Below is a small trained network, with its code and all its weights. Each question gives an input and a target symbol and asks what happens when units are switched off, that is, made to give their printed mean instead of their output.

import numpy as np


def w(rows, s, z=0):
    codes = np.array(rows[::2]) - 128.0
    scale = np.full(codes.shape[1], s)
    scale[-1] = z or s
    return codes * scale


def norm(h):
    return h / np.sqrt((h * h).mean(-1, keepdims=True) + 1e-5)


def f(y):
    return np.maximum(y, 0)


def softmax(a):
    e = np.exp(a - a.max(-1, keepdims=True))
    return e / e.sum(-1, keepdims=True)


def log_softmax(a):
    a = a - a.max(-1, keepdims=True)
    return a - np.log(np.exp(a).sum(-1, keepdims=True))


def net(x, mask):
    ids = ['Σαδεμξτ'.index(c) for c in x.split()]
    T = len(ids)
    res = E[ids] + P[:T]
    r = norm(res)
    for j in range(2):
        rows = slice(2 * j, 2 * j + 2)
        q, k, v = (r @ M[0][rows].T for M in (Q, K, V))
        z = softmax(np.where(np.tri(T) > 0, q @ k.T / 2**0.5, -1e9)) @ v
        o = O[0][rows]
        res = res + np.where(mask[j], z, o[:, -1]) @ o[:, :-1]
    y = f(norm(res) @ A[0][:, :-1].T + A[0][:, -1])
    res = res + np.where(mask[2:10], y, B[0][:, -1]) @ B[0][:, :-1]
    return log_softmax(norm(res)[-1] @ U[:, :-1].T + U[:, -1])


Q, K, V, O, A, B = {}, {}, {}, {}, {}, {}
E = w([
[130,137,176,225,72,56],'Σ',
[128,181,99,87,130,7],'α',
[98,136,195,146,114,91],'δ',
[120,151,96,82,83,138],'ε',
[181,116,155,127,133,164],'μ',
[53,106,204,83,118,136],'ξ',
[96,97,60,155,117,136],'τ',
],0.018)
P = w([
[186,158,166,211,1,167],'0',
[150,171,117,195,34,152],'1',
[145,148,103,169,42,152],'2',
[149,123,105,149,44,148],'3',
[149,97,102,137,48,142],'4',
[155,75,96,123,57,140],'5',
[169,47,95,105,73,136],'6',
[161,24,87,90,72,124],'7',
[164,12,82,78,72,121],'8',
],0.0066)
Q[0] = w([
[150,101,151,131,8,102],'head 0',
[155,52,223,71,72,198],'head 0',
[86,116,102,67,116,157],'head 1',
[140,164,128,174,146,53],'head 1',
],0.015)
K[0] = w([
[138,81,115,98,254,128],'head 0',
[78,77,103,95,120,89],'head 0',
[144,69,143,107,165,185],'head 1',
[101,112,112,115,123,64],'head 1',
],0.018)
V[0] = w([
[127,170,101,193,115,99],'head 0',
[101,212,158,90,134,37],'head 0',
[90,117,163,154,128,188],'head 1',
[254,164,151,113,144,169],'head 1',
],0.0075)
O[0] = w([
[172,3,62,135,170,60,11],'head 0',
[112,157,163,132,141,31,118],'head 0',
[189,189,135,169,218,70,209],'head 1',
[167,51,50,25,228,8,249],'head 1',
],0.007,0.0014)
A[0] = w([
[145,136,47,93,165,119,102],'neuron 0',
[85,114,162,248,145,127,249],'neuron 1',
[103,147,124,216,82,216,27],'neuron 2',
[151,80,139,99,172,161,26],'neuron 3',
[119,87,87,173,192,148,130],'neuron 4',
[122,118,149,130,249,127,140],'neuron 5',
[155,147,162,160,185,219,94],'neuron 6',
[98,132,175,76,136,159,255],'neuron 7',
],0.011,0.0024)
B[0] = w([
[81,203,245,195,195,219,186],'neuron 0',
[149,154,68,40,187,191,255],'neuron 1',
[83,1,204,99,179,134,248],'neuron 2',
[106,116,158,151,68,92,168],'neuron 3',
[92,133,50,181,159,102,160],'neuron 4',
[75,106,87,157,7,128,163],'neuron 5',
[209,92,144,160,89,92,158],'neuron 6',
[143,168,198,177,82,82,214],'neuron 7',
],0.0089,0.0067)
U = w([
[122,64,103,79,125,180,145],'Σ',
[151,191,95,90,57,179,147],'α',
[89,168,247,126,123,153,9],'δ',
[184,206,135,46,184,130,161],'ε',
[254,126,157,129,110,108,192],'μ',
[110,141,125,80,95,37,245],'ξ',
[90,181,133,208,151,118,118],'τ',
],0.0084,0.0015)

Each question gives the input, a string of symbols that net reads in full, and the target symbol t.
The units are the heads (2 rows each of Q, K, V and O) and the neurons (one row each of A and B). Each row of codes is followed by its name. A weight is (code - 128) times the scale printed after its matrix; where a second scale follows, it is the last column's (O, A, B and U).
mask holds one flag per unit, heads first, then neurons. A switched-off unit (its flag False) gives its mean, the last column of its rows in O or B, instead of its output. The means were averaged over made-up inputs and are rounded, as every weight is.
A unit's drop is (log p(t) with every unit on - log p(t) with that unit switched off) / (log p(t) with every unit on - log p(t) with every unit switched off).
The circuit of an input: a set's keep is (log p(t) with only the set's units on - log p(t) with every unit switched off) / (log p(t) with every unit on - log p(t) with every unit switched off). Starting from all 10 units, units are removed one at a time, each time the one whose removal leaves the highest keep (on an exact tie, the one counted first), for as long as the keep stays at least 0.8.
circuit, biggest first: the units of the circuit, biggest drop first
top k neurons: the k neurons with the biggest drops, biggest first
which heads matter: for each layer, one digit per head in row order, 1 if its drop is at least 0.15 and else 0, layers parted by /
drop when u is switched off: that unit's drop, to one decimal
input τ ξ α ε, target ξ: top 3 neurons	[neuron 0; neuron 1; neuron 7]
input δ ξ μ ξ α Σ Σ, target Σ: which heads matter	01
input α τ ξ δ μ μ ε μ ε, target ε: top 3 neurons	[neuron 0; neuron 2; neuron 5]
input α ε Σ, target ξ: which heads matter	11
input μ τ α μ, target ξ: which heads matter	11
input δ ε Σ, target μ: top 4 neurons	[neuron 1; neuron 0; neuron 4; neuron 5]
input δ μ μ, target τ: which heads matter	11
input ξ ξ τ Σ δ, target Σ: circuit, biggest first	[head 0; neuron 1]
input μ α α τ α, target α: circuit, biggest first	[head 1; neuron 2]
input ξ τ τ ε, target Σ: circuit, biggest first	[head 1; head 0; neuron 2]
input τ Σ ξ τ δ δ, target Σ: which heads matter	11
input Σ μ ξ α ξ ξ μ, target δ: top 3 neurons	[neuron 0; neuron 1; neuron 5]
input μ Σ δ ξ δ τ ξ Σ μ, target δ: top 3 neurons	[neuron 0; neuron 1; neuron 3]
input δ ξ ε ξ α μ μ ε τ, target τ: top 4 neurons	[neuron 0; neuron 1; neuron 4; neuron 2]
input μ ξ ε τ τ ξ, target ξ: top 2 neurons	[neuron 2; neuron 5]
input μ τ μ μ τ, target τ: top 2 neurons	[neuron 0; neuron 1]
input τ μ ξ Σ, target Σ: top 2 neurons	[neuron 1; neuron 2]
input α δ ε Σ, target ξ: top neuron	[neuron 1]
input τ α τ α δ α δ, target ξ: drop when neuron 2 is switched off	0.3
input μ α δ μ μ ξ α, target α: drop when head 0 is switched off	0.4
input ξ μ α δ ε ξ, target ξ: drop when neuron 2 is switched off	0.1
input τ τ δ ξ ξ ξ ε, target δ: drop when neuron 2 is switched off	0.2
